In the rows, 128 means zero.
Each row is followed by its class.
[115 159 114 146 152 145 162 141 165  72 140 132 103  98 134 140 118 112
 112 130 105 139 129 156 124 133 137 105 123 140 158  79 124 134 113 133
 139 136 111 143 144 133 135 118 103 134 156  94] | z188
[107 160 142 164 162 115 177 130 156  44 148 129 105  96 113 141 129 118
 119 127 104 135 137 142 128 122 136 101 107 151 201  70 136 104 119 143
 166 119 105 134 137 118 126 121  83 168 158  98] | z710
[136 127 160 116 160 115 129 132 122 131 129 111 123 136 112 114 135 155
 124 137 100 117 112 119 126 145 133  93 128 100 158 160 141  97 127 127
 111 107 123 133 120 106 131 135 170 111 103 126] | z219
[145 117 139  91 154 150  88 147 112 175 125 110 127 118 114 113 104 157
 107 130 112 127 100 106 117 170 149  72 113  60 113 185 104 115 136 111
  72 136 126 110 125  91 137 145 197  84  83 121] | z219
[151 117 135  81 152 125 123 149 112 198 125 102 135 105 115 117 124 157
 121 155  81 145  51 106 117 165 155  86 125  48  98 182 103  72 100 104
  85 149 134  81  91  92 113  91 184  74  71 122] | z225
[130 137 116 102 114 167 104 135 105 173 109 123 132 114 126 122 117 136
 115 123 136 123 116 111 116 147 132 117 120 101  96 151 117 143 139 102
  92 139 123  99 141 129 120 126 156 106 109 129] | z654
[100 113  92 164 139 171 135 131 158  87 120 173  95 125 118 148 115 145
 110 100 173 136 163 113 104 139 123  73  89 150 101  54 129 187 115  90
 149 137 120 142 153 113 113 154  95 160 137 135] | z58
[138 133 112 119 140 155 121 153 132 153 120 116 134 130 123 129 124 136
 122 130 113 116 156 121 136 119 136 101 132 107 105 136 127 134 117  97
 121 129 124 141 134 111 133 138 168 119 120 138] | z188
[136 133 119 136 121 134 124 127 116 128 103 117 145 164 122 119 143 129
 132 128 133 100 187 132 146  95 121 128 144 148 151 135 155 127 130 125
 144  83 138 157 157 125 123 168 157 163 145 152] | z58
[103 154 108 152  97 164 128 106 160  93 118 161 115 120 140 146 108 108
 119  92 183 127 186 133 133 122 106 146 114 190 121  64 146 200 152 134
 144 129 125 129 152 158 139 141  79 162 162 131] | z336
[127 139 126 106 136 156 125 140 134 154  97 125 120 138 144 109 131 133
 115 118 115 105 115 124 120 138 121  97 129 100 102 130 133 135 116  97
 107 130 127 129 140 124 129 159 170  96 125 137] | z62
[148 108 113 117 159 134 115 168 121 180 123 113 136 160 113 120 141 157
 132 140 100 110 141 111 133 116 131  86 125  95  88 160 119 119  87  86
 125 131 126 144 125  96 127 146 183 133  97 160] | z188
[131 139 196 140 180  74 163 100 139  46 159  88 111  77  97 114 135 120
 129 163  46 153  80 151 140 143 151 109 134 108 250 136 143  48 117 162
 132 105 111 110 108 109 107  92 125 128 140  69] | z62
[113 103  89 126 101 174  86 120 143  98 134 175 103  98 129 153  78 109
 107 105 178 171 105 124 105 161 143 133 103 107  66  84  89 202 156 143
 103 180 132 109 129 144 137  91  99  99 139 121] | z58
[114 140  95 131 115 171 102 138 143 133 112 163 116 169 149 118 130 122
 108 108 161 105 158 127 113 145  95 121 125 158  65 107 130 191 140 113
 119 131 137 156 163 154 167 195 136 139 143 158] | z188
[142 114 132 147 145  96 140 135 130  83 148 122 122 107 105 136 131 128
 135 145 100 146 110 141 138 111 144 125 129 124 154 119 111 100 113 148
 143 128 125 140 111 117 121  96 115 144 138 121] | z58
[112 122 165 114 123  73 147  74 126 101 150 132 112 116 119 114 146 143
 124 155 114 167  44 140 120 161 123 147 127 148 202 158 150  69 140 155
 114 114 144  83 106 156 125 103  86 154 135 103] | z291
[127 141 127 124  79 118 106 101 113 126 128 142 130 133 136 117 132 121
 129 128 151 133 107 129 116 138 111 181 134 166 123 142 132 141 167 159
 111 127 137 110 130 179 139 116  97 133 136 139] | z654
[119 126 101 135 133 166 110 151 136 124 128 164 106 122 133 129 121 128
 116 120 142 129 111 128  99 151 122 106 108 126  57 105 104 177 126 117
 111 157 121 141 144 138 150 138 118 120 121 138] | z654
[117 117 104 137  84 118 107 102 142 122 137 160 119 153 140 137 128 135
 132 113 171 149 136 132 117 133 113 170 119 173  93 110 131 172 149 140
 130 147 139 131 126 176 132 120  81 146 139 147] | z188
[166 102 123 105 161 107  85 166 124 163 137 130 129 168 108 102 133 158
 128 122 114 105 147 115 129 128 127  92 119  95  97 168 110 127 122 123
 103 115 127 174 121 107 170 162 207 125  90 168] | z336
[135 135 144  82  96 127 109 103 106 186 109 108 143 124 122 114 119 138
 117 123 136 132 110 105 132 146 125 139 127 114 139 172 140 116 148 124
  89 121 139  71 121 132 116 122 163 126 116 128] | z336
[112 117 148 117 165 126 152 119 143 117 129 129  90 101 108 117 131 162
 102 131  99 151  60 110  96 178 135  62  95  98 158 130 133 101 106  98
 103 142 123  92 120 100 114 142 138 126 108  96] | z62
[158 188 120  95 162 153 136 170 133 121 109  97 137 105 143 102 125  86
 101 152  56  99 119 171 144 130 154  94 162  83 173 149 110  90 118 144
 101  95 126 159 163 112 164 151 206  97 155 102] | z58
[137 152  99 122  82 129 116 144 131 150 113 139 148 158 174 125 130 104
 141 120 142 105 135 148 133 102 115 180 147 154  68 108 106 147 136 159
 127 136 140 164 131 181 146 135 114 104 144 164] | z225
[131 123 188 127 144  57 164  79 125  78 167  85 127  69  93 127 136 135
 145 171  73 177  63 141 151 134 157 143 137 122 248 163 137  26 129 164
 134 113 123  71  83 123  90  52  84 156 137  77] | z291
[136  65 132 115 141 154  35 115 121 132 143 129 117 104  83 143  86 152
 118  93 167 159 159  94 116 163 164  90  98  66 105 157 104 166 165 102
  89 141 126 113 121  92 117 112 192  96  95 136] | z58
[146 108 120 155 129 103  95 152 136 110 150 143 134 171 121 127 137 138
 145 121 142 114 168 126 128 110 123 135 121 146  87 123 101 140 134 149
 138 118 132 192 116 139 164 159 136 147 118 174] | z225
[146 149 127 124 109 143  87 139 105 114 128 117 145 111 135 120 114  84
 130 139 115 120 154 161 140 118 141 171 159 121 123 147 104 142 164 175
 109 115 127 147 151 154 160 121 151 102 144 120] | z654
[126 148 117 144 164 122 171 160 165  96 141 137 107 120 127 137 138 130
 122 141  92 139  91 140 112 143 140  86 107 125 121  92 110 109  86 124
 140 140 121 149 115 119 137 122 109 133 121 119] | z225
[137 103 145 158 137  53 133 114 133  85 159 138 120 153  91 133 155 157
 146 129 119 147 135 118 127 120 129 138  98 157 163 125 137 103 129 143
 164 118 130 139 102 129 132 114  94 178 112 146] | z710
[136 107 109 153 127  89 143 147 151 121 147 159 121 160 124 140 153 158
 147 131 130 141  98 118 112 122 126 128  99 147  72 108 105 130  90 125
 147 153 135 155  92 142 136 111  87 150 103 167] | z225
[144  90 111 104 140  89 135 134 129 167 128 150 111 155 117 110 155 187
 127 134 117 144  39 101  96 151 120  95 108 106  90 148 125  99  92 100
 113 150 139 117  92 119 118 112 131 122  84 163] | z58
[118 159 153 106  96 180  90  98  95 150  90  86 163 116 130 143  97  98
 122 116 150 110 221 133 166 112 142 157 151 125 178 161 158 146 180 135
 117  88 131 106 167 130 101 144 184 112 146 107] | z219
[125 136 108 158 144  98 170 162 153  97 132 148 121 166 135 136 160 139
 143 121 114 112 154 142 129  83 114 121 112 167 124  72 134 131  98 127
 184 128 118 187 132 137 138 149  90 171 143 160] | z710
[ 92 185 152 164 133 162 164 101 144  29 131 109 113  66 120 147 110  81
 114 128 118 134 180 163 139 125 139 133 127 166 231  78 157 139 151 153
 150  99 102 117 170 142 108 118  87 160 189  63] | z654
[182  47 104 148 110  66  36 158 110 149 183 166 139 175  98 125 135 177
 166 130 157 145 115 104 112 115 137 159 102 117   4 171  59 161 143 151
 107 167 133 188  78 146 165 103 122 127  68 204] | z654
[134  99 145 142 177 128  81 135 146  65 171 143  87  86  92 121  96 130
 103 130 113 156  98 131 104 186 154  76  99  86 134 135  81 130 141 151
  93 145 119 136 124  99 165 141 153 106 112  96] | z62
[130 101 156 117 157  89 120 115 119 129 144 127 116 154  99 101 153 164
 121 149 108 128  92 117 122 154 116 102 124 124 159 176 142  84 126 123
 110 103 144 121 118 115 149 158 155 151 113 135] | z291
[131 144 152 160 181 127 167 150 129  89 134 100 127 117  88 121 153 144
 128 152  78 103 174 121 137 106 130  75 122 131 196 129 154  97 103 103
 153  87 109 150 142  87 127 156 153 175 127 117] | z654
[112 144 115 125 111 150 147 129 132 160  96 156 120 175 153 119 148 144
 120 124 148 100 115 121 113 134  86 123 126 162  87 118 152 147 121 114
 125 131 145 138 146 149 140 176 121 135 125 156] | z219
[140 104 119 144 124 101  94 126 139 112 151 154 122 157 110 132 127 145
 137 110 159 130 176 129 133 118 115 139 107 167 117 127 118 161 146 148
 138 122 132 163 125 142 156 147 124 174 124 154] | z336
[160 116  99 116 168  75 143 177 149 144 140 163 102 201 125  79 183 190
 117 150  85 103  44 115  88 144 100  59 118 128  85 148 111  96  79 117
 115 123 142 190 111 115 188 200 158 162  96 187] | z58
[128 103 140 126 147 133  84 116 138  92 159 134 116  88 109 139  98 127
 119 127 131 163 107 133 128 162 163 112 107  89 133 139  95 140 147 134
  98 142 125 109 117 117 147 103 129 109 121 105] | z291
[ 99 116  99 193 152 126 193 149 182  76 128 177  82 142 134 141 154 154
 135 124 136 131 113 127 100 108 111  84  91 168  84  38 122 154  62  94
 179 161 117 159 125 125 115 140  47 168 134 149] | z62
[128 170 107 144 110 125 144 147 141 111 108 147 139 185 151 126 158 106
 138 114 132  85 198 148 147  85 102 155 135 183 126  92 148 151 132 137
 170 102 134 187 162 164 159 181 119 167 161 166] | z710
[127 158 130 111 109 145 155 127 108 135 111 106 137  81 148 134 120 103
 132 155  96 148  67 163 128 120 150 158 152 101 128 130 118 101 118 145
 114 147 120  91 134 152  96  56 105  91 140  93] | z654
[136 112 105 146 143 124 120 163 146 119 131 159 107 157 138 113 141 136
 127 125 123 109 117 132 111 124 109 105 116 136  66 107 101 149 102 125
 132 145 131 176 128 132 166 170 127 125 123 160] | z62
[112 100 131 129 142 131 135 123 136 124 128 128 120 116 124 141 127 145
 136 119 133 145 113 123 134 120 139 111 114 106 119 116 137 134 111 101
 130 142 121 113 113 123 102  98 111 121 129 129] | z291
[129 171  92 144  99 147 166 165 141 151  86 132 160 198 182 128 164 104
 149 131 130  67 188 155 143  59  95 159 161 184  79  89 145 146  97 132
 172 103 141 194 155 168 137 176 125 146 155 184] | z225
[152 130 134 104 140 100 109 143 132 145 129 132 131 165 124  98 141 140
 124 126 116 106 128 135 128 129 113 123 134 124 128 160 128 116 135 149
 108 109 134 160 130 136 167 158 182 135 123 156] | z336
[143 157 119 125 167  99 179 166 162 108 141 139 108 133 132 112 147 138
 114 141  80 116  84 156 119 126 118  88 119 131 145 111 117  98  87 142
 130 128 119 171 129 127 164 142 125 155 135 125] | z336
[129  96 141 142 111  88  90  87 122  89 171 133 118 103 102 143 111 127
 133 137 141 183 103 129 126 153 145 169 121 141 142 145 112 120 160 173
 124 147 131  97  98 146 122  69  85 136 124 112] | z188
[133 131 129 107  86 173  84 119  78 184  93  91 165 119 117 140 112 111
 141 130 140 118 196 122 155  99 139 170 147 110 108 163 136 148 149 111
 118 119 133  92 146 132  95 110 173 115 122 134] | z654
[124 144 135 114 109 162 112 118 115 143 104 118 138 122 135 136 108 113
 123 124 140 120 151 129 141 132 133 139 136 120 127 140 136 140 145 132
 115 124 131 112 142 132 120 128 148 100 128 121] | z219
[103 141 120 161 123 135 170 106 148  76 113 140 111 124 120 139 135 127
 121 123 145 134 144 134 124 113 119 118 120 172 171  77 160 132 114 120
 162 111 128 128 147 135  97 130  85 174 159 125] | z58
[155  59 143 109 145  65  69 113 111 139 168 134 116 119  76 113 116 187
 124 125 131 177  85  84  99 176 153 104  88  81 127 181 105 105 144 128
 103 147 129  86  75  98 128  90 149 115  56 140] | z710
[126 110 131 125 138 144 120 134 116 142 119 104 146 121 118 141 123 127
 140 132 120 122 161 131 159  96 142 123 131 110 124 136 130 131 112 105
 137 124 127 122 128 111 104 120 148 131 136 129] | z291
[ 85 166 162 133 117 153 161  73 132  71 118  99 127  55 134 147 107  83
 117 138 119 155 124 154 153 128 145 149 140 142 228 101 157 107 148 145
 133 111 123  60 146 141  93  91  84 140 183  62] | z291
[129 145 142 103 102 155  74 105 110 153 108 121 144 140 125 123 108 119
 115 115 154 123 159 123 135 154 129 146 135 125 135 179 143 151 184 147
  87 103 146 117 147 143 145 156 180 101 120 127] | z219
[111 122 133 144  86 130 104  86 118  96 134 125 134 110 122 153 106 104
 134 124 160 160 161 134 144 121 135 189 134 158 145 117 138 151 166 159
 138 133 133  96 130 160 110  88  88 138 154 115] | z188
[152 106 119 121 127  95 103 141 119 153 139 126 137 169 119 121 147 155
 139 135 117 124 146 127 134 115 127 135 130 131 114 163 124 117 126 129
 128 123 135 156 118 136 142 139 155 146 110 158] | z188
[116 130 124 131  89 146  94  87 128  85 132 142 118  85 131 146  90  90
 115 115 165 164 129 144 128 151 139 169 132 144 136 106 117 162 177 165
 115 139 137  96 136 158 120  90  92 109 159 105] | z58
[122 151 127 135 121 164 159 138  99 160  84  89 158 137 123 134 148 128
 143 140 114  94 189 124 150  70 125 129 144 131 142 131 165 120 100  86
 156  99 118 124 157 116  81 134 154 154 133 137] | z654
[122 145  92 125  81 173 144 130 131 181  81 119 156 122 148 163 116 111
 145 107 157 123 190 123 160  74 132 155 120 139  80  93 138 180  99  86
 154 150 127  93 136 136  78  95 112 136 136 144] | z336
[100 109 149 127 114 139 102  84 126 114 139 141 108 103 107 135 100 145
 109 118 169 173  95 111  97 190 136 126 107 123 134 135 132 131 160 137
  94 138 140  76 121 134 113 112 114 117 115 106] | z225
[138 130 130 141 113  89 125 129 123 136 122 138 139 210 139  99 171 144
 143 139 134  96 149 132 123 111  91 154 147 183 122 145 151 106 133 154
 142  84 151 180 132 160 162 188 136 169 127 180] | z225
[138 151 137 128 158 108 117 147 149 107 141 143 118 162 126  95 150 131
 110 135 103 109 121 135 108 168 117  97 125 138 144 152 124 110 134 156
 104  93 142 174 140 136 194 197 171 138 123 142] | z225
[133 163 128  91 132 131 148 135 122 135 116 115 126 102 148 114 121 109
 112 145  86 138  66 157 118 147 147 128 144  92 151 134 118  81 129 152
 111 136 126 105 139 134 134 102 135  93 135  99] | z710
[128 114 159 149 156  98 169 124 119 117 130 103 128 126  89 139 143 161
 142 157  99 137 126 108 139 109 138 100 115 125 179 140 146  77  92 114
 158 116 123 108 107  90  89 104 121 156 100 124] | z219
[149 107 155 125 151  98 124 136 116 125 141  96 129 112 101 120 129 142
 135 149  83 134 108 120 137 124 153 107 121  86 155 159 108  78 113 129
 119 125 121 120 103 100 114 113 157 121 108 118] | z62
[127 136 126  92  95 165 109 120  93 193  86 104 152 126 136 127 126 130
 132 117 133 117 131 118 134 121 131 150 140  99 100 156 150 143 139 100
 104 130 126  90 137 141  91 101 163  95 117 135] | z654
[112 162  92 135 132 182 173 171 154 143  95 132 126 125 161 148 129 106
 125 124 116 105 143 141 131 104 126 106 129 130  75  66 123 152  79  94
 148 149 123 147 144 129 114 132 123 111 143 135] | z225
[144 119 100 150 141  95 159 163 147 121 126 153 118 187 127 112 171 163
 136 133 116  97 132 121 121  98 100  96 116 165 107 105 129 122  89 109
 160 115 135 186 125 126 146 177 119 180 131 181] | z58
[149 102  95 116 136 133 101 157 131 131 136 150 118 119 133 124 109 133
 117 131 126 144  83 144 109 140 148 107 123  85  73 132  80 136 121 139
 101 154 131 150 125 123 145 111 144  94 118 136] | z58
[141  96 138 171 127  92  91 120 133  89 155 129 136 153  79 142 128 145
 149 108 164 126 228 112 153  88 126 143 109 168 153 134 142 149 154 151
 157  97 126 167 116 122 143 138 135 193 128 160] | z336
[133 156 108  97 140 181 125 166 119 204  80 109 144 184 138 104 148 138
 113 127 110  68 175 114 138 115 101  85 144 118  99 154 156 135 104  69
 117  99 135 152 170 114 140 210 214 134 124 164] | z188
[131  92 124 132 135 140 122 140 113 159 119 118 138 131 111 150 118 163
 144 128 137 138 136 110 130 110 146 107 110  92  87 138 120 134 102  99
 133 149 123 122 115  99  89 106 140 112  89 138] | z219
[138 144 100  79  84 196  64 131 107 191  92 137 143 131 179 124  84 105
 114 112 157 120 109 144 122 160 136 149 151  91  35 145 100 182 164 146
  74 158 135 117 157 158 135 125 148  51 118 130] | z219
[122  92 131 188 159  94 162 139 155  85 140 145 106 159  97 140 164 168
 147 130 121 127 151 104 125  96 120  88  84 155 133  94 137 128  77  91
 179 127 122 156 110 104 117 150  94 192 114 157] | z62
[141 127 125  72 115 126 159 121  99 222  84  90 152 124 133 121 146 156
 130 155  85 142  82 105 135 113 142 108 140  76 131 161 145  77  87  66
 116 132 137  68 110 100  64  88 164 111 103 129] | z58
[141 146 111  90  61 117 132 106 105 172  92 116 155 133 167 123 133 106
 143 136 128 131  92 151 145  97 127 203 171 129 113 142 137 110 137 153
 119 131 147 103 118 180 100  68 112  94 151 144] | z58
[106 136 137 149 130 171  82 109 145  65 125 148  97 113 119 111  95 110
  91 101 164 125 190 145 109 175 118 110 121 135 170 115 129 172 182 161
 104 101 138 130 184 136 182 205 145 121 153 101] | z62
[125 104  98 120  98 105 111 111 140 148 137 173 108 176 140 123 143 166
 125 117 161 148  78 119  94 152 101 145 112 161  68 129 128 152 136 129
 116 157 142 134 113 172 144 129  90 145 110 164] | z188
[144 125 144 140 134  33 187 117 126  97 157 112 128 109 111 141 156 145
 161 165  69 170  53 137 138  99 150 156 115 130 179 120 126  41  84 156
 173 149 120  95  72 134  93  26  51 154 115 118] | z710
[148 127 148 110 141  82 154 116 128 126 157  98 123  70 113 125 125 139
 132 173  60 178  28 136 125 150 163 127 136  85 161 157 110  48 108 149
 110 155 123  75  80 118 109  32 100 101 109  89] | z188
[126 141 175 127 158  94 185 104 121 114 134  87 126  89  98 130 141 151
 128 164  71 147  75 122 136 138 145 104 128 113 217 157 159  47 107 129
 134 114 122  85 102  97  87  83 120 130 110  84] | z219
[143  97 137 108 136  96  95 121 123 143 152 143 113 126 102 114 119 154
 119 134 129 156  80 112 110 166 126 115 104 111 110 161 109 115 136 143
  93 145 137 107 104 123 151 119 144 129  98 132] | z336
